Below is a small trained network, with its code and all its weights. Each question gives an input and a class and asks what happens when units are switched off, that is, made to give their printed mean instead of their output.

import numpy as np


def w(rows, s, z=0):
    codes = np.array(rows[::2]) - 128.0
    scale = np.full(codes.shape[1], s)
    scale[-1] = z or s
    return codes * scale


def f(y):
    return y / 2 * (1 + np.tanh(0.7978845608 * (y + 0.044715 * y**3)))


def log_softmax(a):
    a = a - a.max(-1, keepdims=True)
    return a - np.log(np.exp(a).sum(-1, keepdims=True))


def net(x, mask):
    res = np.array(x, float).reshape(1, 3) / 4 @ E
    y = f(res @ A[0][:, :-1].T + A[0][:, -1])
    res = res + np.where(mask, y, B[0][:, -1]) @ B[0][:, :-1]
    return log_softmax(res[-1] @ U[:, :-1].T + U[:, -1])


A, B = {}, {}
E = w([
[106,90,110,56,119,218,71,63,20,57],'x0',
[159,97,21,133,128,193,193,62,35,228],'x1',
[64,139,154,119,10,174,244,79,166,125],'x2',
],0.011)
A[0] = w([
[76,207,153,171,85,88,155,154,204,126,193],'n0',
[226,94,73,136,176,36,102,128,101,141,191],'n1',
[71,153,197,176,133,79,155,162,226,110,201],'n2',
[141,129,178,132,157,25,102,155,137,85,76],'n3',
[175,146,137,99,214,122,23,130,116,83,68],'n4',
[116,111,160,58,175,143,150,113,146,141,108],'n5',
[36,124,159,50,148,119,56,95,137,1,141],'n6',
[102,57,115,74,67,187,153,34,78,138,255],'n7',
[127,160,124,169,129,134,103,163,204,68,54],'n8',
],0.0091,0.0056)
B[0] = w([
[52,118,69,154,148,107,136,123,126,52,226],'n0',
[212,87,153,124,192,213,168,241,100,203,220],'n1',
[50,196,94,72,170,124,106,121,90,62,249],'n2',
[112,228,153,190,76,101,80,143,149,107,202],'n3',
[140,34,103,109,129,216,176,102,28,140,207],'n4',
[153,122,91,113,137,97,91,108,137,97,129],'n5',
[106,73,121,87,176,167,182,122,45,130,226],'n6',
[136,155,98,82,168,54,207,68,74,46,248],'n7',
[104,170,148,100,1,122,98,90,165,78,175],'n8',
],0.0094,0.016)
U = w([
[122,198,140,115,148,103,46,164,194,99,85],'0',
[137,121,158,126,56,138,86,115,168,169,22],'1',
[253,96,144,117,190,176,107,212,120,204,231],'2',
[80,116,73,88,147,142,163,107,72,87,226],'3',
[201,96,152,197,122,88,184,137,176,226,39],'4',
[133,113,181,102,98,122,85,92,176,184,13],'5',
[166,92,148,123,119,111,91,129,153,140,1],'6',
],0.012,0.0028)

Each question gives the input, the list of numbers given to net, and the class t.
The units are the neurons (one row each of A and B). Each row of codes is followed by its name. A weight is (code - 128) times the scale printed after its matrix; where a second scale follows, it is the last column's (A, B and U).
mask holds one flag per neuron, in row order. A switched-off neuron (its flag False) gives its mean, the last column of its row in B, instead of its output. The means were averaged over made-up inputs and are rounded, as every weight is.
A unit's drop is (log p(t) with every unit on - log p(t) with that unit switched off) / (log p(t) with every unit on - log p(t) with every unit switched off).
The circuit of an input: a set's keep is (log p(t) with only the set's units on - log p(t) with every unit switched off) / (log p(t) with every unit on - log p(t) with every unit switched off). Starting from all 9 units, units are removed one at a time, each time the one whose removal leaves the highest keep (on an exact tie, the one counted first), for as long as the keep stays at least 0.8.
circuit, biggest first: the units of the circuit, biggest drop first
k most important neurons: the k neurons with the biggest drops, biggest first
drop of u: that unit's drop, to one decimal
input [-8,2,-5], class 2: circuit, biggest first => (n1)
input [-2,-5,-1], class 0: 2 most important neurons => (n3 n7)
input [-6,-4,5], class 0: 3 most important neurons => (n6 n4 n7)
input [-7,1,-2], class 0: 2 most important neurons => (n4 n6)
input [-8,-1,-6], class 2: 3 most important neurons => (n1 n7 n4)
input [-6,-3,-6], class 0: 2 most important neurons => (n3 n2)
input [-2,0,0], class 0: drop of n4 => 0.4
input [5,-4,-5], class 2: drop of n2 => 0.4
input [-3,4,-5], class 2: drop of n2 => 0.0
input [4,-5,-8], class 2: drop of n1 => 0.1
